Rows, each with the tier of its hidden value:
[ 116  -89   69   88 -521 -262 -239  -28  502  -37   19  146  152  453
   86 -583 -253  161 -421 -249  156  111  193 -526  287 -271 -364  205
  -84  223  188  -84 -259 -136  358  158 -113  -22  169   53   49  195
  460  504  262] : <42>
[ -35  -50 -367  -28  102  151  -69  208   85   47  570  -89  272    9
 -315  -45 -237 -309   73 -199  114  121 -147    4   -3  559 -450 -438
  -81  263  200   11  -14 -144 -321 -228  124  163 -135   43 -161   49
  129   93  -26] : <49>
[-496  203 -284  118  206  289  -18 -457 -225 -111 -174  213 -151 -203
  183  339  446   36  139 -201  160  -45 -376  311 -164  128   71 -163
 -299 -146 -212   72  273  -93 -281  -10  199 -219 -412  176 -192  -78
  331 -325 -232] : <49>
[  -8  219 -372  125   30   32 -120  349  382  218  341  -41  550   94
    4   80 -191 -301  142 -332 -145   12  150  212   85  496 -626 -159
  -91  263  -19 -232  164 -284 -194 -379 -114  260 -110  -40 -204  178
  400   52  -44] : <44>
[-351 -262  -24    3  379  335  237 -268 -491 -148  155 -122  -78 -446
   10   -9  -16  251 -216  -41  277  210 -543  114  160  108  453 -503
 -339 -319  113  696 -518   57   43   11  445  -89 -265  -80   10 -146
 -210  -60 -224] : <42>
[-114 -195   19   62  -75  -63   32  -43  195   46  -64 -146  -19  -28
  132 -210  189   16 -131   15  200   49 -106   56  188 -305   84  245
 -371  -40   51  167 -158 -273  141   77  -10  231  -58    5 -224  -87
  263  163   16] : <55>
[ -64 -103  -14   90 -227    0 -150 -175  270 -104   -6   16 -245  208
   45 -440   82  109 -207  -87  312  -15 -102 -405   96 -371  -51  240
 -210   72  108  111 -123 -194  152  321   76   37  -21  121  -83   16
  379  203  236] : <49>
[  57  373 -155  109  120  -55   58  337  321  387  211 -212  482  -97
  176   19 -181  -32  206 -205  -74 -230  -29  308  166  330 -418 -117
 -131  233   25   44  346 -221 -129 -251 -214  393  -58   54 -141 -184
  212  -50    3] : <43>
[ -63  -24   67 -202  195 -104  106   53  195   75 -149   88 -290   28
   50  -76  210 -130   75   17   44  -80  105  138   91 -337  236  119
 -153 -133 -102    0   11 -204  -97  312 -120   29 -329 -170 -109  -99
  169   86   10] : <48>
[-289  405  -17  -31  -74   73   72 -392  177  -62   90  361    2  -89
  -53 -410 -162  327  -55 -534  -67  -64 -164 -157   38   84  109 -251
  -16  136 -268  130 -132  -21   90  470 -174   34 -446  -17  330   79
  240  158   76] : <57>
[ 207  -99 -131  303   28  259 -104   50   51  -74  206 -177 -669   97
  179 -470 -182   65  -28  -45  116 -280  178 -533 -284 -427  -53  231
 -107  138  199  -21 -516  105   44  443  394  -78 -225  127  325  368
 -105  156  174] : <55>
[ 208  -44 -114   71  -85  100    6  244  266  137 -211  211 -174  292
  285  -46  -28   86   72  162   47 -200  331 -112  -55  -33  -43   56
  -21  112  151 -138   89   25 -164  169  158 -272  -86  -17   19   27
  268  167  160] : <57>
[  46 -285 -149  102  232  193  151  279 -236  -20  131 -175   15 -289
  214  -16 -267  124 -234   29  129  148  -42   91  290  116  168 -362
 -212 -209  193  370 -495    0   -2 -168  297 -142  -31 -136  -64  -88
 -323  -49 -203] : <42>
[  60  142   64 -221  107 -143   42   73 -151   80  408 -202  -33  331
  110  -77 -235  -95  185  -39  460 -419 -116   16 -163 -105 -450 -336
  -24  305  389 -193  245  259 -238  -69  169  -67 -167  132  206 -187
 -394   -2  -80] : <44>
[-284   42  -87   74  226  171   85 -340 -129   82 -320  180  -65 -122
  260  375  390   89   67  -32  -20   50 -126  316  -66  150   37 -268
 -247 -149  -37  189  153   11 -152 -115  297 -312 -303  126  -76   35
  542  -76 -162] : <62>
[ 136  141 -117  107 -451 -174 -305  166  301  -44  170 -126 -200  571
  185 -554 -249  256 -272 -423  184   65  403 -779  -54 -340 -366  -66
 -108  379  212 -114 -367 -160  186   32  379 -411   27  225  239  366
   98  160  276] : <48>
[ -76  127  121   48  268  -42  -42   -1  295  171   56   24  197  -81
  -14 -238 -101   18 -170 -198 -151  -43 -126  -74  261  -76  133  311
 -118 -215 -110  325  -92 -210  235  212 -320  354 -212 -217    0  108
  440  331  188] : <42>
[  58   49 -100  -81  -62 -108  -69  316  133  -59  239   82   99  252
   12 -339 -460  108 -245 -366   32  151  278 -319  166  -49  -36 -260
  -48   44   55    1 -541  -93   83   22  127 -273 -173 -220  185  200
 -228  185   -4] : <44>
[-105  -31  101  -34  -66 -199  -34  -91  244   46 -171  214   42   75
  218  -86   85  -98 -141 -205  -83   28  193  173  184 -267  -29  272
 -140  -79 -134 -276  -96 -120  144  164 -339   64 -195 -169  -60  149
  269  294 -102] : <48>
[ -59  -35 -239  166  188  420  176  149   -1  116 -195   -6 -291 -165
  473  171  278   61  223  203   62 -291   99  286 -107   24  308  106
 -175  -56  -88  -34  224  -60 -245  127  144  -25 -263  -59 -123  -50
  125 -173   -2] : <49>
[  82  205 -335 -146 -400  -66 -124  266  403  -30 -104  392 -158  499
  -19 -202  -96  161   53 -227  170   82  363 -371   -6  131 -233 -456
   21  363   50 -203  114 -241 -350  141  254 -589  -70  123  -84 -128
  240  -58  188] : <43>
[ -26   75 -143   -6 -460  -36  298 -234  295  -74  -24  208 -199 -193
  110 -557  -37  292  -56 -234   17  -37  151    6  102  -39   94 -285
  -98  395 -165  -15 -169  -30   28  364 -177   30 -331  189  287  -18
  168  140  -36] : <49>
[  55 -156  112  -13    0  -54  236  417 -129   89  248 -202  297  -91
  462 -257 -507  205 -259 -181    4  -28  283  199  256 -134  279  -44
 -160  -29   62 -106 -659  115  294  -82 -111   96 -146 -427  275  145
 -775  267 -263] : <55>
[ 179  102  -79  233  111  -76 -146   88  301   57    3 -218 -345  103
  130 -286   -8  -49   -6  -42  143 -232   34 -285   53 -487 -310  267
 -218   -5  136  184 -118 -203   42  169  169   61  -75  198  -48    5
  310  -34  143] : <42>
[ 242  218   -6  -51  285  -76  -11  316  297  238  192 -179 -183  225
  186  -38 -104 -332  344   41  134 -546  163  108  -23 -231 -542   72
   45  174  169 -287  393  -28 -249  136  -92  245 -132   -3  -31 -126
   91  -57   89] : <42>
[  42 -138  -26  191  -11   79   95  -30  204   12  -83  -17 -123  -96
  207 -269  -11   93  -88   75  123 -135  -37    3  160 -276   56  215
 -238  -52   54  178 -238  -72  129  232   16  172 -120  -15  -19  -35
  218  159   15] : <42>
[   7  -25   27  198   25  -35   58  136 -191   69  176 -108  294 -160
  497  -89 -415  157 -296 -329 -139   -2  216  179  142  -19   -5    5
 -150  -50   35 -151 -552  205  290 -205 -100  -34 -169 -185  305  353
 -459  238 -335] : <48>
[ -81  -49  -25   31  433  271   20   66 -114  143  267 -185 -152   18
  198  175   60 -320  294   60  139 -377  -92  264 -235  -43 -170  123
 -108    2  140 -249  135  101 -214   95  103  262 -285 -132  -33  103
  -68   47  -68] : <55>
[-203  261   37  -65   66 -337  -82 -145   50   10 -497  362   21  103
  313  295  233   15   20 -149  161 -107  -81  389  179 -363  -71  138
 -265 -274 -138 -164  259 -137 -136   26 -196 -318 -178    6 -303 -395
   90 -181 -326] : <43>
[  20  429  -51  -61  310  -86  -92  319  317  266  370 -221  257  194
   21  -78 -191 -221  252 -203  131 -418 -115   60   79   13 -450   62
  -36  131   47  -40  442 -230 -159  -25 -213  425 -140  -71 -113 -175
  138  -64  157] : <42>
[ -77  145 -278   36  522  147    1  296  -35  278  357 -190  417 -224
 -153  358 -123 -287  246 -108   -3   -3 -323  388   59  598 -363 -386
 -187  -24  150  245  197 -182 -393 -388  112  226 -148   -6 -336 -209
  112 -138 -158] : <43>
[ 270 -205 -175  104  -98  239    1  426  200  100 -191  194 -198  408
  336  -35  -95  119   64  332  168 -226  373 -198 -120  -38   96  129
  -44   80  259 -150  -22   68 -205  161  338 -362  -33 -122   -7   24
   75  190  197] : <57>
[-430   82   55  163  219  412  161 -757 -249 -115  -50  183 -340 -529
  283  -90  224  238  -81 -277  -33 -146 -390  170  -18   17  277 -100
  -90 -136 -242  173  -18  204  133  461 -101  135 -437   69  241  163
  309   35  -92] : <44>
[ 106 -110 -378    4  -49  133 -127  170  -42 -176  500  261  118   84
 -197 -124 -493 -299   -9  -97  283 -140 -141  -34  -19  398 -438 -210
   88  202  235 -354    1  176 -395   48 -139   -4 -104  -11  -53  -96
 -332  139 -166] : <44>
[ -17   35 -178  -65 -194 -207 -143   20  188 -158 -321  611   -3  260
  -56  -75  -70   78 -161  -31  213   30  -30 -102  143 -123  116  140
 -136 -158  -34  -48   -1 -116 -211  228 -155 -441 -155  -38 -199 -315
   77  114  -83] : <57>
[  47   13  125  -87  -25 -474  106  -91  283  102 -328  205   68   96
  160   22  110 -157   -3  -23  -32  -45  195  389  196 -406 -232  112
 -244  -68  -15 -139  -79  -53   26  -12 -215  -69 -256    0  -35  -83
  298  202 -302] : <42>
[ -37  160   14  185  -15   56 -230   46  342   -9   40   85  -49  172
  173 -354 -191   85 -109 -260  159 -212  -75 -294  191 -345 -151  403
  -99  -55  -21  -64 -107 -205  182  420 -158  224    3 -140 -119  -27
  159  126  205] : <43>
[  35  110   17 -202  -99 -463   50   64  257   20 -279  290    3  165
  179    3   34 -124  -25 -137   38  -30  282  300  250 -325 -184  -43
 -125  -30  -90 -282   57 -122 -102   18 -286 -232 -213  -47  -93 -190
   81   29 -271] : <44>
[  43  -20 -246    4  213  203  -41  173 -193  -74  419  174  160    7
  -89    1 -457 -149   42   24  316 -291 -328   52  -27  351 -179 -142
   34    7  237  -85   90  229 -360   55  -78   31 -152  -93  -19 -241
 -423   66 -135] : <62>
[ -26  501   25   31  663  -14 -141   86   30  264  303 -249    2  -25
   99  192  -80 -333  363 -164  133 -601 -354  226  -35  -89 -549  122
  -30  -76   80  -33  574  -47 -263   51 -191  405 -200   45 -137 -259
   47 -242   -2] : <57>
[  14   -7 -292  -23 -271 -285 -276  147  195 -234 -383  591    8  441
   70   68  -17  -66 -169   -7  329   35   99  -57  155 -249 -103  224
 -191 -185    2 -278   61 -186 -279   18  -84 -592  -48  -15 -370 -319
   29  -33 -191] : <42>
[ -99 -132 -274  143  -35  260  172 -244    9 -157  -22  283 -159 -326
  -24 -157  -29   94  -41  -28   85   28 -195  112   73  184   85 -261
 -164   13  -36  193 -236   35 -153  246   73  -38 -281   91    7  -98
  182   43 -160] : <62>
[ -55  121 -360   52  318  131  -28  313  149  184  411 -102  385 -139
 -118  183 -133 -410  218 -182  -65  -47  -94  356   49  504 -409 -175
 -116   90   -1  -77  183 -226 -337 -288 -121  347 -215  -81 -272    0
  174  -40 -134] : <49>
[-298  -16 -243  -14  -58   84   23 -249  -11  -42 -242  134 -195   22
  149  219  476    2   90  -78  179  139  -48  207  -87   36  -37 -287
 -313   49  -45    0  163 -195 -265 -101  325 -340 -250  222 -240  -62
  439 -182 -149] : <48>
[-121  275 -213 -133  114  -54  -79  128  155   92  533   89  545  242
 -400 -109 -381 -139  100 -346   96    3 -234  -61  -62  475 -384 -373
  -83  236  119   96   -3  -92 -229 -179   43  105 -308  -49   63   16
  101  208    3] : <62>
[-115  405   59   -1  390   -7  -94  -11  180  253  191 -105   72  122
   47   68   10 -192  343 -182  122 -437 -269  153  -98  -95 -400  133
 -111   56   51  -67  397  -92 -161  144  -90  350 -240    0  -98 -147
  213  -29   64] : <43>
[-181  268  -55  -50  -12   27  162 -310   89  -53   98  214 -118 -157
  -59 -379  -85  235  -27 -326  -10 -104 -143  -78  -17    7  199 -214
  -81  113 -188  211 -127   19    5  363 -113   10 -497   60  337   37
  131  125    6] : <44>
[-193 -244 -269  192 -316  296  -52 -544 -149 -316 -179  398 -387 -212
  139  -55  127  191 -198 -126  312  185 -265  -58   95  172 -223 -458
 -121  100  127  -33  -81  115 -167  245  251 -395   43  368 -176 -163
  276  -81 -174] : <43>
[  83   20  129 -255 -200 -223   71  333  -79  176  423 -199  340  568
  288 -160 -391   53   53  -67  386 -307  184   16 -164  -41 -272 -191
  -61  439  408 -429   34  266  -52 -226   99  -78  -91  -94  310   16
 -616  302  -65] : <55>
[ 202   37   -2  152  180 -135  -42  135  301  126  -10 -207 -275   45
  108 -249   -2 -118   26   44   67 -246   73 -121   63 -483 -176  339
 -219  -48  114  164 -133 -163   43  175   35  158 -159   89  -19    5
  248   84   85] : <44>
[  62   63  207 -239  439   22  170  248 -365  178  569 -221  181  183
  275   96 -492 -180  204  -44  238 -504  -11  303 -152   45 -274 -304
   94  123  352 -352   28  501 -142  -93   31   99 -288 -286  387   37
 -784  159 -238] : <44>
[ -49   48    5  -37  -49  -99   61  167  -18   31  276  -53  202  -39
  170 -313 -404  174 -273 -440 -100  133  206  -58  168   18   88 -221
 -101   68  -30  -20 -546   -7  210  -28  -74  -42 -226 -203  286  264
 -346  245 -133] : <55>
[ 113 -105   49   56  -17  131  -17  370  145  184 -161  113   89  567
  459   51 -104  143   73  227  187 -289  315  -73 -148 -189   92  291
 -128   12  248 -231  -58  112   -8   52  307 -247  -84 -292   67  122
  -18  300  134] : <57>
[ 145   74  163 -167  194  -70  153  118 -282  153  396 -166   -2  222
  255   25 -413  -57  247    1  354 -487  -40  200 -197  -50 -467 -417
   26  294  473 -321   42  501 -213  -24  206  -75 -173   22  340 -148
 -675   82 -241] : <43>
[ -37  122 -144 -175 -497 -338 -337   73  454 -199  -96  736  271  642
 -182 -367 -312   84 -370 -394  101  221  237 -475  199  -21  -87  105
   35   61  -85 -301 -120 -193    2  214 -300 -457 -107 -176  -26   75
  252  424  130] : <42>

Part 2:
[  86  169  -19  -27  -89 -267   99 -167  -96   76  -22  -41 -281  -45
   -1  187   40  -11 -255 -238  -89  -37   32  -42  233   15   75  106
   79  135  -11 -392  -54  -16  163  286  238  -91 -230   94  -77   90
  102 -152  -27] : U
[  -9 -119   89   25  -60   29  -90  138   49   -9  -24  -93  -34 -219
  -59   -5  149   77  250   22   99 -166   26  -12 -177   27   57   57
 -154   25   44  -41 -123 -122  113  -54   45  -68  397  -25   39 -165
  -11   37  -12] : T
[ -90  -81  132  -15  -96   93 -109  -14   92   90   40  -31   -1 -237
  -88   88   30  -58  226  -32 -173 -171   -9  -29 -295   33   -4   89
 -221   59  242   81  -65  -96  206   -5  106 -118  375   35  191 -113
  -90  130  -91] : V
[-185  -16  -21   99  -70  139  155  -26  -14 -110  -36   82  161  -74
  -88 -211   93  153   -7   22  274 -119  -60  116   67  151   -5  -58
  193  -17 -241  -16 -138 -104  -90 -195 -218  192  247   76 -126 -206
  -86  -71   16] : U
[ 322   43   81 -142 -191 -359  205 -195  -62   22 -203   10 -140   11
 -222   13 -190   82 -304 -177 -375 -132  201   53   27   80   10   89
  -64  157  -42 -123   91  -64   91  377  248  -81   95  165  -45   40
  -42 -234  -57] : M
[-268 -234   38   43 -171  225  105 -157   37 -184   23  246  -25  -15
 -287 -134  -81  134    4 -154  -98 -137 -177  -63  -59   52  -28  154
  103  -26   12  105 -182   14  -36   11  -19   85  266   91  -27 -113
  -99   35  111] : Y
[ -89  -17   22  147  -12   23  -17    7  -41  248  -69 -121  225 -150
   35  -17  260   88  186  134   68 -138  -23  131 -197  135  126 -190
  -95 -140 -120  109  -32 -155  120 -168  -67 -151  273  129   -9 -200
  -40 -156 -130] : D
[ 595   -6  209 -327  108  -49  -32 -337  235 -152 -346  173  126  348
  123    1 -178  -18   35  245 -258 -113  275   30  -31   53 -121  245
   21  315    8  -43  231  -22 -180  132   80    2  223  138  159  -15
  -68  368   51] : Y
[  21  -62   73  -10  -22   37  -74   82   93   77  -14  -37   22 -272
  -44   11  127  -48  159   84   83 -184   61   28 -176  -12  -17   60
 -195   11   98  -44  -79  -73  176   -4   41 -127  426  -56   24 -195
    2   60  -61] : Y
[ -20 -273    0  -16  -16  102 -218 -138 -129 -204    7  220 -147   20
 -228 -188  109  202    0  -94  306  -16  -97 -207    1  -68   70  155
   -4 -115  -11   65 -281  -15   18  139  102  168  229  -29  -18  -34
  103  -88   97] : N
[ 132   99  174  -25   42  106 -223  107 -128  -49  206   66  -27 -244
   16  -76  -67 -135    3  -46   39 -241 -120   20   -4  -30 -145   96
  -62   78  247   67   31 -109  206  117  131 -109  396 -180  123   -3
  -85  122  -64] : U
[  17   88  145   63  -30   39 -175  108   58  104  107  -49   48 -251
  -28   26   80  -51  211   28   22 -115   62   36 -217   36  -59   -8
 -245   67  163    7  -78 -116  228   62  129 -184  349  -35  129 -170
  -35   53 -110] : U
[-244 -123   79  111  -16   34  246   24 -112 -135  145   40  -42   61
 -133  -53  -54  162   70 -130  -88 -253 -223  -39  179   54   23   46
  217  -24 -121 -178 -140   18 -141  -20  -56  -59  -85   50 -164    9
 -176  -66  157] : D
[-170  -50   -5  103  124    5    1  -54  -30   94   -6  -73  160  -31
   20  -71  228  145  226   91  318  -61   67   68  -40  109   92 -146
   -2  -82 -223  -83 -203 -105  -19 -181 -134  111   14   89  -31 -136
  -84  -95  -50] : T
[ -75 -135   18   49   51  -45   47   41  -56   92  -43 -122   82 -107
  -17  -33  200  116  181   87  159 -189   -3   31  -68   61  123  -75
  -41 -100 -138  -73 -111  -98   17 -128  -83  -29  169   43  -73 -114
  -60 -117  -29] : P
[ 189  -65   45   71  551  104 -221   63  -88   33  143  168 -141  -85
  172  -54  -92 -172   30 -225  275 -243   16  310   89    3 -128   91
  122  -43  -40   28    0   63  328   63   48   24  178 -254   33  129
 -138  292  119] : V
[  33  -25 -159  -99 -172  -48  -47 -221  -56   -4 -152   56 -260 -162
   -9   62  231    2 -291 -143  233    7  -81 -101  118  -11  153  172
  117   20    9 -176 -102  -73  185  106  110  121  141   48  -59  -15
  263  -95  -55] : P
[-128  -92   22   37  120  -61   68  -11  -70  107   43 -100   89  -60
   -5    3  188   74  173  108  183 -180   -9  -25   13   20   93  -73
  -25 -100 -117 -174 -153  -40  -19  -99  -90  -32  -12   34  -88  -72
  -74 -112  -25] : Q
[ -77  -38   94   84   47  -83  -37    4 -147  158   44 -137  132  -96
  -38  -36  156  123  205   72   55 -159   13   14  -94   62   92 -147
 -134 -100  -72   -5 -111 -134   50  -50    9  -86   86   73   13  -77
 -122 -193 -100] : H
[-237  -51   58   66   92   10   31 -106  -29   19   70  -40  142   19
  -58  -73   98  149  246   29  191  -64   65    4  -30  106   34 -102
   -9  -10 -150  -98 -236  -91  -79 -131 -104  162  -79  107   33  -82
 -180  -53  -35] : M
[ -70  -28   81   36    9   51 -187  -12  148  211   23  -63   75 -241
  -16   96  184  -61  300   88   50  -67  123   11 -327   20   11  -11
 -317    1  152   15 -136  -87  248   -7   95 -150  309   25  157 -203
   -2   80 -136] : Y
[ 254 -102   85   72  548   67 -312   84 -203   17  153  156 -107  -59
  134 -144  -73  -92   49 -176  308 -245    6  259   86  -30 -112   47
   54 -109  -53  106  -14   20  291  119   94    6  213 -278   33  138
 -142  177  104] : P
[-217 -129   69   42  -20   81  182 -104  -70  -76  170  182    5   18
 -215  -79  -98   49  -40  -71 -118 -231 -199  -77  106  -25  -65   85
  101  -72   13  -75 -136   83  -60  108   -2 -101   10   19 -133  -23
 -132  -62   96] : Q
[-214 -119   41   11  115   -9   50 -104 -101  -89   50  -17   39    8
  -95 -108   75  169  165  -29  276 -108   47  -52   92   53   44  -15
   63  -12 -170 -170 -276  -64 -119 -127 -126  288  -81   51  -17  -25
 -176  -57   27] : Q
[-237 -219   81  142  -59  120   72   -1 -120 -163  171  124 -142  114
 -171  -17   -3  195  110 -181 -123 -182 -340 -173   92    1   81  122
  170  -87  -10  -68 -184   53  -76   76   74 -158  -35   49 -111   29
  -50  -46  209] : U
[-250 -216    5  101   22  113  214 -105  -80  -62   51  150   22   54
 -151  -99  -13  129   -6  -89  -39 -231 -217   13  109   42   27   43
  207 -137 -150  -28 -132   57  -82  -39  -95  -23   31   67 -178  -41
 -132  -68  141] : Y
[-227 -182  -29   56   99   61  152  -16   37  -73  -60  -42   -1  -29
    2  -27  157  141  195  -21  263 -159   -9   40   77   85   98   36
  166  -17 -236 -220 -214  -31  -92 -249 -199  195   35   53 -109 -101
 -101   59  108] : Q
[  -5  -53   53   40   48  -49  -28  -35 -132  162  -20  -57  219 -129
  -68 -137  150   89   90  150  138 -171   40   72 -118   62   49 -162
 -135 -145 -101   99  -64 -135   60  -50  -51  -38  252   49  -23 -136
  -97 -218 -136] : P
[ 565  -22  225 -216  -76 -201   35 -138  111 -230 -324   60  -11  271
  -85  -59 -199  185   16   48 -279  -98  288    7  -54  115  -31  183
  -31  308  -79  -62  136  -96 -156  223  164    5  265  164   86  -25
  -61   99   78] : U
[ -58  -84   48   73  240 -125   16  -63 -224  190   47  -87  177   -5
  -18  -82  160  115  135  120  186 -195   33   40   32   26   91 -184
  -58 -203 -196  -56 -130  -52   -6  -58  -78  -21  -67   46  -88  -19
 -149 -251  -62] : V
[ 136   17  -12  -82  -75 -282   67 -268  -83   93 -168   -1 -258  -59
 -120  122  -12   37 -243 -260 -145  -43  173    0   90   21   86  126
  -34   92  -32 -225  -71  -24  197  280  241   43  -68  138  -11   72
   38 -168  -43] : V
[-121 -107   58   36  -62  124  -60  -13  173   76 -107  -47   -8 -253
  -19   71  108   -9  247  -60  -25 -127   85  103 -260   92   27   84
 -131   72   62   28 -103 -110  201 -139   12   17  412   59  137 -194
  -74  185  -40] : Y
[-138  -29   43   58  -27  -25   69   -8  -50   67   12 -101  173  -79
  -61  -79  151  137  168   97  140 -129    6   26  -88  122   78 -136
  -37  -43 -127  -31 -122 -144  -34 -135 -105   31  125  106  -18 -135
 -107 -148  -92] : H
[-237  -90   49   17    0   71  169 -138  -56 -107   52  100   52  -32
 -166 -125  -64   99   13  -89   52 -175  -36   18   93   70  -44   40
  127   14 -103  -80 -178  -25  -85  -76 -116  203   46   69  -48  -52
 -209  -19   41] : V
[  36   39 -125  -66  -43 -121  -49 -222 -122    7  -79   23 -275  -83
   43   80  197   18 -252 -180  259   18  -33  -82  227  -14  135  131
  146   41  -51 -282 -134  -55  153  134  128  140  -88   38  -62   66
  194 -107  -32] : T
[ -97  -95  116   32  -72   35  -22  -29   51  127  -13  -61   69 -174
  -95   38   28   20  215  -27 -185 -174   24   52 -276   92   27   -5
 -183   11   95  103  -50 -114  154  -33   60 -104  312   91  132 -120
 -143   27  -88] : N
[  83  -21  162  -21  113  118 -232   16   49    9  118  122  -58 -240
  -72  -26 -114 -140  119 -117  -20 -180   81   89 -182  -18 -166  140
 -194   88  238  106  -58  -37  294  130  159  -42  422 -130  194  -55
 -125  230  -36] : V
[ -56 -123   82   28   45  -75  -17   89   -5  149   59 -153   -8 -142
  -15  111  182   24  263   82   -2 -210  -24  -75 -131  -24  105   -2
 -177  -67   56 -148 -109  -43  100    0   60 -238  124   -2  -18  -81
  -21  -50  -29] : Y
[ 652   29  244 -280  277  -20 -125 -371  186  -62 -274  194  226  500
  267   24 -142  -41  117  352 -273 -112  205   40   -3   35 -122  171
   45  242   -4    4  295    8 -208  144   98 -156   68  134  173   45
  -75  397   59] : M
[ -78 -231  -19   21   -1   87 -194  -95   -2 -111   73  194 -214   -8
 -179  -25  176  113   68  -74  263    6  -97 -248   -9 -125   69  192
  -63 -101   63 -111 -318   74   86  200  165  -32  109  -48  -61  -70
  194  -26  120] : Y
[  19 -150   84   46   90 -162   87   89 -185  110    5 -136   68  -89
  -89  -67  103  134  124   69   28 -285   -3   22  -10   12   99  -93
  -91 -149 -133  -74  -70  -70   10    3  -12 -139  131    3 -130  -46
 -125 -243  -12] : N
[  13   12  175  -16   67   90 -312  -67    3  144  139   50   48 -240
  -63   17    4 -125  198    0  -43 -119   75  -10 -270  -34 -104   46
 -326   23  296  149  -90  -83  290  116  188 -103  340  -53  261  -77
 -102  117 -150] : V
[-208  -48   65   71  -31   91  224  -16  -63 -149  124  120   37  -18
 -141 -138  -74   94  -22  -63   17 -232 -153   23  185   43  -78   48
  196    6 -106 -135 -128    5 -117  -20  -95   16   55    9 -159  -72
 -166  -33  101] : H
[ 295   77   86  110  498   38 -278  132 -216  130  268  160   28  -77
  151 -143  -40 -166  -40  -37  290 -242  -64  260   79  -27 -154  -72
   14 -145   -2  116   71   23  315  201  104 -224  198 -277  -29   85
  -70   51    5] : D
[  99    0   10  -95  -47 -293   63 -184 -119  -34  -66  -55 -398    4
  -55  172  -22   66 -169 -331 -106  -60   75  -98  219   -7  113  197
   70  160  -12 -389 -113  -21  116  280  265   56 -241   78  -19  179
   34  -89   44] : M
[ 647  169  252 -277  374  123 -160 -609   40   52 -215  332  505  633
  409  -66 -207 -143  -41  465 -369 -137   27  138   65   95 -197   38
  207  157    7  280  486  -20 -251   73    4 -161  -10  205  246  128
 -185  398  -55] : H
[ -60  -70   56   56  169 -123   49   24 -124  174   88 -118  120  -47
    1   -5  172   62  172  144  130 -211   -6   -9   12   -4   77 -125
  -85 -146 -108 -156 -114  -32    5  -16  -36 -159  -42    7 -109  -52
  -87 -183  -44] : N
[ -15   39  -88  -89  -99 -139  -21 -310 -117   94  -60    1 -250  -62
   20  164  134  -24 -238 -205    7    0  -67 -115  138    4  145  124
   89   51   53 -219  -79  -58  178  172  183   54 -150  115   21  113
  133 -106  -84] : P
[ 364    2   49 -134 -124 -369  297 -113   15  -16 -250   38 -261  -38
 -204   62 -196   32 -349 -217 -337 -199  240  104  141   16  -21  200
   -6  170  -89 -298   76   41  119  397  237 -127  120   82 -178   10
    6 -152   62] : Q
[-218 -213   68   57  -41  155   73 -178 -104 -121   73  225   17   47
 -244 -158  -91  140   -8 -126  -91 -175 -183  -54   27   22  -27   86
  104  -97  -29  106 -161   22  -54   50   -2   50  126   69  -47  -30
 -156  -51  100] : Y
[-297  -31  -23  161  -77  203  138 -118   22   -1  -47   76  182  -35
  -41 -112  104  136   66  -36   98  -89 -114  146  -32  204   39  -82
  196  -39 -207   79 -114 -103  -31 -243 -192  129  178  174  -41 -187
 -119  -16    0] : U
[ 223   86   40 -189 -179 -353  181 -223 -165   -1  -82   11 -261  -85
 -193   58 -165  -14 -421 -243 -265 -151   94  -56  196  -12    1  160
    1  157   61 -263   31  -38  125  402  259   -7  -36   76  -61  132
   -8 -234  -73] : Y
[  73   75 -119  -37  -87 -135  -43 -224 -124   99  -94   13 -200  -86
   41   92  221    9 -272 -122  165   14  -54  -59  154    6  150   69
   94   -3  -35 -201  -68  -66  188  161  151    5  -37   82  -69   28
  221 -179  -81] : H
[ -79  -25   77  -37  -65   -9  -27  -16   -2  119   36  -92   93 -223
  -60   23  130  -22  143  105   27 -173    6  -51 -160   19   30  -16
 -177   -4  111  -34  -82 -116  101  -43    4  -69  258   30   66 -127
  -58  -45 -141] : Q
